Below are the code and all the weights of a small trained network. Each question names an input and a class and asks about switching units off, where a switched-off unit gives its printed mean instead of its output.

import numpy as np


def w(rows, s, z=0):
    codes = np.array(rows[::2]) - 128.0
    scale = np.full(codes.shape[1], s)
    scale[-1] = z or s
    return codes * scale


def f(y):
    return np.maximum(y, 0)


def log_softmax(a):
    a = a - a.max(-1, keepdims=True)
    return a - np.log(np.exp(a).sum(-1, keepdims=True))


def net(x, mask):
    res = np.array(x, float).reshape(1, 7) / 4 @ E
    y = f(res @ A[0][:, :-1].T + A[0][:, -1])
    res = res + np.where(mask, y, B[0][:, -1]) @ B[0][:, :-1]
    return log_softmax(res[-1] @ U[:, :-1].T + U[:, -1])


A, B = {}, {}
E = w([
[216,106,217,121,66],'x0',
[134,137,119,143,124],'x1',
[132,137,122,139,125],'x2',
[194,217,92,41,132],'x3',
[120,115,140,103,140],'x4',
[122,117,139,104,138],'x5',
[118,209,214,197,245],'x6',
],0.012)
A[0] = w([
[188,98,237,160,102,186],'n0',
[52,162,23,84,170,185],'n1',
[207,136,108,76,45,141],'n2',
[134,196,101,81,166,194],'n3',
[157,223,241,152,220,67],'n4',
[99,21,171,211,83,182],'n5',
[2,149,156,228,244,166],'n6',
[64,96,92,119,78,2],'n7',
],0.01,0.011)
B[0] = w([
[110,95,74,127,89,194],'n0',
[158,4,114,208,210,209],'n1',
[97,161,161,70,100,188],'n2',
[136,82,64,123,65,187],'n3',
[160,10,28,174,181,203],'n4',
[168,43,92,180,191,212],'n5',
[73,231,255,56,102,250],'n6',
[224,152,158,162,183,144],'n7',
],0.0096,0.021)
U = w([
[200,74,139,223,254,162],'0',
[139,42,58,172,133,4],'1',
[122,215,242,58,88,239],'2',
],0.0097,0.0031)

Each question gives the input, the list of numbers given to net, and the class t.
The units are the neurons (one row each of A and B). Each row of codes is followed by its name. A weight is (code - 128) times the scale printed after its matrix; where a second scale follows, it is the last column's (A, B and U).
mask holds one flag per neuron, in row order. A switched-off neuron (its flag False) gives its mean, the last column of its row in B, instead of its output. The means were averaged over made-up inputs and are rounded, as every weight is.
A unit's drop is (log p(t) with every unit on - log p(t) with that unit switched off) / (log p(t) with every unit on - log p(t) with every unit switched off).
The circuit of an input: a set's keep is (log p(t) with only the set's units on - log p(t) with every unit switched off) / (log p(t) with every unit on - log p(t) with every unit switched off). Starting from all 8 units, units are removed one at a time, each time the one whose removal leaves the highest keep (on an exact tie, the one counted first), for as long as the keep stays at least 0.8.
circuit, biggest first: the units of the circuit, biggest drop first
unit that matters most: the unit with the biggest drop
top k neurons: the k neurons with the biggest drops, biggest first
drop of u: that unit's drop, to one decimal
input [3,-3,7,1,8,4,-2], class 2: top 3 neurons : [n4, n1, n5]
input [0,-4,-2,-6,-7,8,-4], class 0: circuit, biggest first : [n5, n3]
input [8,5,-8,7,-7,-4,1], class 1: top 2 neurons : [n6, n0]
input [-1,-7,-2,-4,-5,-2,4], class 2: circuit, biggest first : [n6]
input [0,7,0,-5,8,-3,7], class 2: top 2 neurons : [n6, n1]
input [0,0,-4,-3,-1,4,-6], class 0: top 3 neurons : [n3, n7, n0]
input [4,-7,1,3,-2,6,8], class 1: circuit, biggest first : [n4, n0, n1, n3]
input [3,1,4,5,4,-1,7], class 1: top 3 neurons : [n4, n3, n1]
input [1,4,-3,5,-7,-4,5], class 1: top 3 neurons : [n3, n1, n5]
input [2,5,1,1,0,7,7], class 1: top 2 neurons : [n4, n1]
input [2,4,-6,4,8,7,7], class 1: circuit, biggest first : [n4, n3, n1, n5]
input [3,3,5,6,2,2,-6], class 2: top 2 neurons : [n2, n4]
input [7,0,6,-2,5,-5,-1], class 1: top 3 neurons : [n6, n0, n1]
input [6,-6,-4,4,6,3,0], class 2: unit that matters most : n1
input [8,5,8,7,0,6,-1], class 2: top 2 neurons : [n2, n1]
input [-4,1,2,-3,7,1,-8], class 0: drop of n7 : 0.2
input [8,2,-8,4,2,1,5], class 1: drop of n0 : 0.2
input [4,6,-2,4,-4,8,-4], class 2: drop of n4 : 0.1
